Here is a tiny trained network, its code and every weight. The questions are about switching its units off for an input and a class, where a switched-off unit gives its printed mean instead of its output.

import numpy as np


def w(rows, s, z=0):
    codes = np.array(rows[::2]) - 128.0
    scale = np.full(codes.shape[1], s)
    scale[-1] = z or s
    return codes * scale


def f(y):
    return y / 2 * (1 + np.tanh(0.7978845608 * (y + 0.044715 * y**3)))


def log_softmax(a):
    a = a - a.max(-1, keepdims=True)
    return a - np.log(np.exp(a).sum(-1, keepdims=True))


def net(x, mask):
    res = np.array(x, float).reshape(1, 7) / 4 @ E
    y = f(res @ A[0][:, :-1].T + A[0][:, -1])
    res = res + np.where(mask, y, B[0][:, -1]) @ B[0][:, :-1]
    return log_softmax(res[-1] @ U[:, :-1].T + U[:, -1])


A, B = {}, {}
E = w([
[226,71,146,87,61,190,34,43,210,100],'x0',
[120,134,127,144,117,117,126,127,139,124],'x1',
[129,123,122,120,123,134,130,130,126,125],'x2',
[129,125,125,134,129,131,125,129,122,123],'x3',
[184,224,57,87,221,94,81,208,186,90],'x4',
[125,143,133,125,137,121,142,114,138,139],'x5',
[171,171,41,188,70,55,67,144,98,252],'x6',
],0.013)
A[0] = w([
[111,53,175,180,69,148,188,41,56,165,254],'N1',
[54,184,87,157,175,110,188,218,92,67,234],'N2',
[45,130,81,151,156,99,177,133,52,187,213],'N3',
[224,122,122,93,90,186,74,39,219,70,171],'N4',
[102,106,113,177,74,111,147,93,48,216,207],'N5',
[62,111,148,133,96,144,157,88,47,127,254],'N6',
[217,134,58,142,86,86,45,69,101,225,122],'N7',
[109,95,171,130,172,117,163,109,147,5,237],'N8',
[141,181,17,176,125,85,131,165,64,223,154],'N9',
],0.011,0.0083)
B[0] = w([
[101,53,208,217,3,107,153,97,171,97,237],'N1',
[109,210,168,56,180,212,183,218,60,156,223],'N2',
[50,136,135,162,86,38,143,210,106,58,204],'N3',
[163,100,128,145,140,184,41,51,249,98,251],'N4',
[139,57,127,206,27,56,106,165,92,70,203],'N5',
[62,100,214,60,46,86,176,177,88,111,198],'N6',
[199,104,41,188,81,125,89,61,132,237,226],'N7',
[99,122,170,53,201,189,174,70,98,55,211],'N8',
[101,221,50,216,135,75,64,213,131,160,222],'N9',
],0.011,0.029)
U = w([
[23,83,219,66,86,126,218,141,20,64,210],'0',
[98,223,121,50,237,195,224,181,98,115,246],'1',
[86,54,210,141,60,173,116,45,194,49,175],'2',
[186,177,126,48,230,177,74,79,206,64,231],'3',
[85,98,95,189,42,43,136,171,67,81,24],'4',
[120,228,53,161,197,90,117,185,74,203,86],'5',
[179,40,144,188,10,98,101,49,139,208,2],'6',
[211,202,39,131,168,136,71,84,182,239,54],'7',
],0.011,0.008)

Each question gives the input, the list of numbers given to net, and the class t.
The units are the neurons (one row each of A and B). Each row of codes is followed by its name. A weight is (code - 128) times the scale printed after its matrix; where a second scale follows, it is the last column's (A, B and U).
mask holds one flag per neuron, in row order. A switched-off neuron (its flag False) gives its mean, the last column of its row in B, instead of its output. The means were averaged over made-up inputs and are rounded, as every weight is.
A unit's drop is (log p(t) with every unit on - log p(t) with that unit switched off) / (log p(t) with every unit on - log p(t) with every unit switched off).
The circuit of an input: a set's keep is (log p(t) with only the set's units on - log p(t) with every unit switched off) / (log p(t) with every unit on - log p(t) with every unit switched off). Starting from all 9 units, units are removed one at a time, each time the one whose removal leaves the highest keep (on an exact tie, the one counted first), for as long as the keep stays at least 0.8.
circuit, biggest first: the units of the circuit, biggest drop first
unit that matters most: the unit with the biggest drop
top k neurons: the k neurons with the biggest drops, biggest first
drop when u is switched off: that unit's drop, to one decimal
input [0,4,4,1,6,4,8], class 5: circuit, biggest first => N9
input [0,1,3,-6,-7,5,-2], class 0: top 3 neurons => N4; N6; N7
input [-6,5,8,8,1,6,0], class 1: top 3 neurons => N2; N1; N7
input [-8,4,0,6,2,-4,-6], class 1: top 3 neurons => N2; N1; N5
input [1,-1,-3,-1,8,2,-7], class 3: top 3 neurons => N4; N6; N3
input [-1,-4,-6,5,-2,7,0], class 0: top 2 neurons => N4; N7
input [0,-2,8,-8,-7,-2,4], class 4: top 3 neurons => N4; N5; N3
input [0,-4,-5,2,-4,2,-2], class 0: top 3 neurons => N4; N7; N6
input [0,-6,-1,-2,1,-8,6], class 5: top 4 neurons => N1; N9; N4; N6
input [0,6,3,1,5,5,6], class 5: top 2 neurons => N4; N9
input [0,-2,8,-7,-2,3,6], class 4: top 4 neurons => N4; N9; N5; N3
input [-2,4,3,3,7,7,0], class 1: top 2 neurons => N7; N2
input [2,5,-5,1,1,-1,-4], class 3: top 2 neurons => N1; N5
input [1,-1,8,2,-4,1,1], class 6: unit that matters most => N8
input [0,-3,5,-5,-6,7,3], class 4: top 2 neurons => N4; N5
input [-3,-4,-6,-7,-6,-8,0], class 0: top 4 neurons => N6; N9; N7; N4
input [-7,-5,4,-3,1,-8,-3], class 1: top 3 neurons => N2; N1; N5
input [-6,2,-6,4,3,7,0], class 1: drop when N2 is switched off => 0.7
input [7,-1,8,4,4,-7,-3], class 3: drop when N1 is switched off => 0.4
input [-2,5,5,1,3,-6,-3], class 1: drop when N7 is switched off => 0.0
input [8,-6,5,-6,7,-5,4], class 7: drop when N1 is switched off => 0.2
input [6,2,4,8,3,1,4], class 7: unit that matters most => N1
